Below is a small trained network, with its code and all its weights. Each question gives an input and a target symbol and asks what happens when units are switched off, that is, made to give their printed mean instead of their output.

import numpy as np


def w(rows, s, z=0):
    codes = np.array(rows[::2]) - 128.0
    scale = np.full(codes.shape[1], s)
    scale[-1] = z or s
    return codes * scale


def f(y):
    return np.maximum(y, 0)


def softmax(a):
    e = np.exp(a - a.max(-1, keepdims=True))
    return e / e.sum(-1, keepdims=True)


def log_softmax(a):
    a = a - a.max(-1, keepdims=True)
    return a - np.log(np.exp(a).sum(-1, keepdims=True))


def net(x, mask):
    ids = ['Σαβηθλτψ'.index(c) for c in x.split()]
    T = len(ids)
    res = E[ids] + P[:T]
    u = 0
    for l in range(2):
        q, k, v = (res @ M[l].T for M in (Q, K, V))
        z = softmax(np.where(np.tri(T) > 0, q @ k.T / 2**0.5, -1e9)) @ v
        res = res + np.where(mask[u], z, O[l][:, -1]) @ O[l][:, :-1]
        u += 1
        y = f(res @ A[l][:, :-1].T + A[l][:, -1])
        res = res + np.where(mask[u : u + 16], y, B[l][:, -1]) @ B[l][:, :-1]
        u += 16
    return log_softmax(res[-1] @ U[:, :-1].T + U[:, -1])


Q, K, V, O, A, B = {}, {}, {}, {}, {}, {}
E = w([
[67,254,122],'Σ',
[22,94,197],'α',
[79,171,229],'β',
[250,178,205],'η',
[11,120,237],'θ',
[165,147,35],'λ',
[168,85,65],'τ',
[201,144,117],'ψ',
],0.012)
P = w([
[150,141,1],'0',
[143,168,173],'1',
[132,160,167],'2',
[134,142,162],'3',
[143,141,164],'4',
[152,137,170],'5',
],0.0072)
Q[0] = w([
[10,173,85],'L0H0',
[111,101,209],'L0H0',
],0.012)
K[0] = w([
[190,255,60],'L0H0',
[224,22,75],'L0H0',
],0.0085)
V[0] = w([
[99,157,85],'L0H0',
[138,254,103],'L0H0',
],0.0072)
O[0] = w([
[141,78,164,191],'L0H0',
[217,120,255,250],'L0H0',
],0.0062,0.0019)
A[0] = w([
[178,141,78,56],'L0N0',
[151,114,210,150],'L0N1',
[36,105,57,59],'L0N2',
[111,247,130,140],'L0N3',
[137,150,169,214],'L0N4',
[199,111,185,84],'L0N5',
[179,170,137,96],'L0N6',
[44,120,183,106],'L0N7',
[180,118,172,88],'L0N8',
[170,122,94,130],'L0N9',
[148,109,65,102],'L0N10',
[88,136,94,95],'L0N11',
[190,184,126,132],'L0N12',
[114,208,112,2],'L0N13',
[183,62,166,92],'L0N14',
[131,125,112,87],'L0N15',
],0.012,0.0038)
B[0] = w([
[138,193,163,169],'L0N0',
[177,73,77,254],'L0N1',
[160,129,249,146],'L0N2',
[75,104,125,206],'L0N3',
[152,104,82,240],'L0N4',
[103,170,196,193],'L0N5',
[115,117,106,181],'L0N6',
[108,186,150,253],'L0N7',
[108,165,134,176],'L0N8',
[158,169,134,184],'L0N9',
[208,117,177,176],'L0N10',
[136,133,184,134],'L0N11',
[120,119,95,209],'L0N12',
[142,91,54,141],'L0N13',
[110,174,127,166],'L0N14',
[143,122,142,131],'L0N15',
],0.015,0.0056)
Q[1] = w([
[13,3,153],'L1H0',
[159,92,65],'L1H0',
],0.012)
K[1] = w([
[56,4,20],'L1H0',
[72,176,86],'L1H0',
],0.011)
V[1] = w([
[198,79,108],'L1H0',
[132,6,176],'L1H0',
],0.014)
O[1] = w([
[85,196,33,184],'L1H0',
[162,254,102,3],'L1H0',
],0.014,0.0075)
A[1] = w([
[135,197,166,66],'L1N0',
[81,194,187,60],'L1N1',
[112,151,110,60],'L1N2',
[198,98,85,16],'L1N3',
[79,180,156,156],'L1N4',
[232,212,96,4],'L1N5',
[81,163,105,131],'L1N6',
[169,210,9,105],'L1N7',
[153,81,79,170],'L1N8',
[98,81,115,18],'L1N9',
[122,111,157,47],'L1N10',
[120,139,197,31],'L1N11',
[103,83,167,20],'L1N12',
[188,96,97,156],'L1N13',
[126,72,46,138],'L1N14',
[141,136,201,151],'L1N15',
],0.012,0.0045)
B[1] = w([
[77,100,42,146],'L1N0',
[79,109,133,149],'L1N1',
[110,150,149,144],'L1N2',
[82,148,86,145],'L1N3',
[104,116,156,154],'L1N4',
[89,133,128,191],'L1N5',
[112,106,153,166],'L1N6',
[222,98,148,246],'L1N7',
[66,115,94,193],'L1N8',
[218,146,103,172],'L1N9',
[178,112,133,154],'L1N10',
[160,136,87,163],'L1N11',
[254,115,143,189],'L1N12',
[92,123,186,169],'L1N13',
[80,177,102,218],'L1N14',
[68,186,132,189],'L1N15',
],0.017,0.012)
U = w([
[93,169,88,110],'Σ',
[103,247,142,82],'α',
[86,142,140,195],'β',
[115,100,163,3],'η',
[118,183,196,111],'θ',
[148,214,109,174],'λ',
[52,71,200,165],'τ',
[99,110,142,167],'ψ',
],0.015,0.0072)

Each question gives the input, a string of symbols that net reads in full, and the target symbol t.
The units are the heads (2 rows each of Q, K, V and O) and the neurons (one row each of A and B). Each row of codes is followed by its name. A weight is (code - 128) times the scale printed after its matrix; where a second scale follows, it is the last column's (O, A, B and U).
mask holds one flag per unit, layer by layer, with each layer's heads first. A switched-off unit (its flag False) gives its mean, the last column of its rows in O or B, instead of its output. The means were averaged over made-up inputs and are rounded, as every weight is.
A unit's drop is (log p(t) with every unit on - log p(t) with that unit switched off) / (log p(t) with every unit on - log p(t) with every unit switched off).
The circuit of an input: a set's keep is (log p(t) with only the set's units on - log p(t) with every unit switched off) / (log p(t) with every unit on - log p(t) with every unit switched off). Starting from the 12 units with the biggest drops (on a tie, the unit counted first), units are removed one at a time, each time the one whose removal leaves the highest keep (on an exact tie, the one counted first), for as long as the keep stays at least 0.8.
circuit, biggest first: the units of the circuit, biggest drop first
unit that matters most: the unit with the biggest drop
top k neurons: the k neurons with the biggest drops, biggest first
top k neurons in layer l: the k neurons of layer l with the biggest drops, biggest first
input η λ θ λ, target η: top neuron	[L1N12]
input η Σ Σ θ, target θ: circuit, biggest first	[L1H0 L0N9 L1N12]
input Σ θ τ ψ, target τ: top 3 neurons in layer 0	[L0N1 L0N14 L0N5]
input α η Σ, target Σ: circuit, biggest first	[L0N13 L0N3 L1N7]
input τ τ τ α β, target τ: top 2 neurons	[L0N7 L0N3]
input α τ θ τ ψ λ, target α: top 3 neurons	[L0N2 L0N1 L1N15]
input θ α η Σ τ, target θ: top 2 neurons in layer 0	[L0N1 L0N2]
input η α θ η, target η: circuit, biggest first	[L1H0 L1N12 L0N8 L0N14]
input θ α Σ τ η, target θ: top 2 neurons in layer 0	[L0N2 L0N5]
input α α τ ψ, target α: top 4 neurons	[L0N2 L1N15 L0N1 L1N7]
input τ τ θ β Σ, target Σ: top 4 neurons	[L0N13 L0N5 L0N4 L1N14]
input λ θ τ θ Σ ψ, target Σ: top 2 neurons	[L0N1 L0N0]
input ψ α τ τ λ, target ψ: top 4 neurons	[L0N1 L0N0 L0N4 L1N9]
input Σ β α β θ θ, target θ: top 4 neurons	[L0N14 L0N8 L0N7 L0N5]
input Σ Σ Σ τ ψ, target τ: top 2 neurons in layer 0	[L0N5 L0N14]
input Σ τ Σ η, target τ: top 3 neurons	[L0N5 L0N1 L0N14]
input Σ Σ τ, target τ: top 3 neurons	[L0N14 L0N5 L0N8]
input η β Σ τ λ, target η: unit that matters most	L0N5
input Σ α λ, target τ: top 2 neurons	[L0N14 L0N8]
input α α θ α, target θ: circuit, biggest first	[L1H0]
input θ τ θ α β ψ, target θ: top 3 neurons in layer 0	[L0N2 L0N1 L0N7]
input η τ ψ, target η: top 3 neurons	[L0N5 L1N12 L0N8]
input α α τ τ θ η, target α: top 4 neurons	[L0N2 L0N5 L1N15 L0N1]
input Σ λ η, target τ: top 4 neurons in layer 0	[L0N1 L0N5 L0N7 L0N4]
input Σ ψ λ, target τ: top 2 neurons	[L0N5 L0N7]
input θ α α, target θ: top 4 neurons	[L0N7 L1N15 L1N12 L0N1]
input Σ η α τ τ, target τ: unit that matters most	L0N1
input θ α τ Σ λ, target θ: top 2 neurons in layer 1	[L1N15 L1N13]
input θ ψ τ β α τ, target θ: top 2 neurons in layer 1	[L1N15 L1N13]
